Here is a tiny trained network, its code and every weight. The questions are about switching its units off for an input and a class, where a switched-off unit gives its printed mean instead of its output.

import numpy as np


def w(rows, s, z=0):
    codes = np.array(rows[::2]) - 128.0
    scale = np.full(codes.shape[1], s)
    scale[-1] = z or s
    return codes * scale


def f(y):
    return np.maximum(y, 0)


def log_softmax(a):
    a = a - a.max(-1, keepdims=True)
    return a - np.log(np.exp(a).sum(-1, keepdims=True))


def net(x, mask):
    res = np.array(x, float).reshape(1, 7) / 4 @ E
    y = f(res @ A[0][:, :-1].T + A[0][:, -1])
    res = res + np.where(mask, y, B[0][:, -1]) @ B[0][:, :-1]
    return log_softmax(res[-1] @ U[:, :-1].T + U[:, -1])


A, B = {}, {}
E = w([
[254,174,113,42],'x0',
[136,117,132,142],'x1',
[111,65,6,58],'x2',
[127,130,126,125],'x3',
[132,125,128,131],'x4',
[125,136,132,125],'x5',
[135,51,207,40],'x6',
],0.006)
A[0] = w([
[166,161,203,136,218],'n0',
[136,81,197,62,107],'n1',
[150,166,102,157,146],'n2',
[134,179,56,165,232],'n3',
[198,121,74,76,97],'n4',
[162,189,172,136,58],'n5',
[78,120,138,167,72],'n6',
[89,132,78,97,164],'n7',
[95,64,208,66,2],'n8',
[130,103,59,70,183],'n9',
[123,192,197,139,207],'n10',
[224,118,114,130,29],'n11',
[126,130,11,110,156],'n12',
[160,146,142,232,190],'n13',
[91,72,93,117,142],'n14',
[145,80,96,136,63],'n15',
[167,157,166,131,158],'n16',
[144,187,125,60,39],'n17',
[117,51,154,165,80],'n18',
[99,72,131,190,93],'n19',
[176,91,111,183,157],'n20',
[103,89,88,103,129],'n21',
[211,119,153,49,11],'n22',
[143,149,67,34,56],'n23',
[150,79,177,72,55],'n24',
[119,221,63,181,169],'n25',
[62,80,148,135,66],'n26',
[32,69,126,163,4],'n27',
[215,126,105,125,39],'n28',
[196,179,130,84,27],'n29',
[153,51,164,98,155],'n30',
[31,158,134,118,10],'n31',
],0.012,0.0035)
B[0] = w([
[117,41,122,170,239],'n0',
[99,112,70,49,218],'n1',
[3,133,59,65,186],'n2',
[98,45,63,66,250],'n3',
[114,137,146,185,230],'n4',
[157,128,150,190,182],'n5',
[169,185,138,135,180],'n6',
[156,106,179,147,197],'n7',
[122,152,51,65,201],'n8',
[155,79,196,184,245],'n9',
[172,49,155,166,236],'n10',
[119,209,72,161,179],'n11',
[144,114,230,92,250],'n12',
[141,100,179,65,236],'n13',
[177,121,192,170,199],'n14',
[143,141,166,174,152],'n15',
[100,98,166,191,192],'n16',
[136,171,87,179,176],'n17',
[147,180,84,134,175],'n18',
[189,174,55,196,193],'n19',
[74,80,96,71,158],'n20',
[150,111,204,186,192],'n21',
[136,169,56,150,219],'n22',
[128,151,192,159,222],'n23',
[114,99,37,126,192],'n24',
[112,77,35,61,254],'n25',
[161,209,74,91,186],'n26',
[143,222,100,200,208],'n27',
[113,203,130,205,182],'n28',
[120,214,104,192,197],'n29',
[44,103,127,54,211],'n30',
[186,184,84,162,163],'n31',
],0.0059)
U = w([
[146,255,101,172,86],'0',
[86,102,86,45,165],'1',
[101,112,172,139,254],'2',
[126,111,148,118,194],'3',
[168,116,149,103,171],'4',
[153,94,223,170,35],'5',
[78,124,159,104,87],'6',
],0.0096,0.0036)

Each question gives the input, the list of numbers given to net, and the class t.
The units are the neurons (one row each of A and B). Each row of codes is followed by its name. A weight is (code - 128) times the scale printed after its matrix; where a second scale follows, it is the last column's (A, B and U).
mask holds one flag per neuron, in row order. A switched-off neuron (its flag False) gives its mean, the last column of its row in B, instead of its output. The means were averaged over made-up inputs and are rounded, as every weight is.
A unit's drop is (log p(t) with every unit on - log p(t) with that unit switched off) / (log p(t) with every unit on - log p(t) with every unit switched off).
The circuit of an input: a set's keep is (log p(t) with only the set's units on - log p(t) with every unit switched off) / (log p(t) with every unit on - log p(t) with every unit switched off). Starting from the 12 units with the biggest drops (on a tie, the unit counted first), units are removed one at a time, each time the one whose removal leaves the highest keep (on an exact tie, the one counted first), for as long as the keep stays at least 0.8.
circuit, biggest first: the units of the circuit, biggest drop first
top k neurons: the k neurons with the biggest drops, biggest first
drop of u: that unit's drop, to one decimal
input [-8,-2,-1,5,6,-4,-5], class 0: circuit, biggest first => (n27 n19)
input [6,4,8,-1,7,7,2], class 5: circuit, biggest first => (n9 n12 n23)
input [-8,-4,3,-4,-5,4,-6], class 0: circuit, biggest first => (n27)
input [6,1,-3,7,2,-6,-8], class 1: top 2 neurons => (n25 n3)
input [-7,-5,-3,5,-5,-4,-8], class 1: circuit, biggest first => (n25 n3)
input [0,-1,4,-1,-2,-3,-8], class 1: top 3 neurons => (n25 n3 n2)
input [-5,-7,7,4,1,-2,5], class 5: top 3 neurons => (n14 n21 n9)
input [7,-5,4,7,-2,0,5], class 0: top 2 neurons => (n22 n29)
input [-7,2,5,-3,-1,6,3], class 0: circuit, biggest first => (n27 n26 n19)
input [4,-4,-7,-7,-5,5,-7], class 1: top 3 neurons => (n25 n2 n3)
input [-3,-7,8,-6,2,3,-2], class 5: drop of n21 => 0.1
input [-5,7,1,-1,-6,0,-8], class 1: drop of n25 => 0.3
input [8,-7,-1,-1,8,4,8], class 0: drop of n29 => 0.3
input [-3,-3,7,3,-2,-5,6], class 5: drop of n3 => 0.2
input [-7,8,3,-6,5,-3,-8], class 1: circuit, biggest first => (n25)
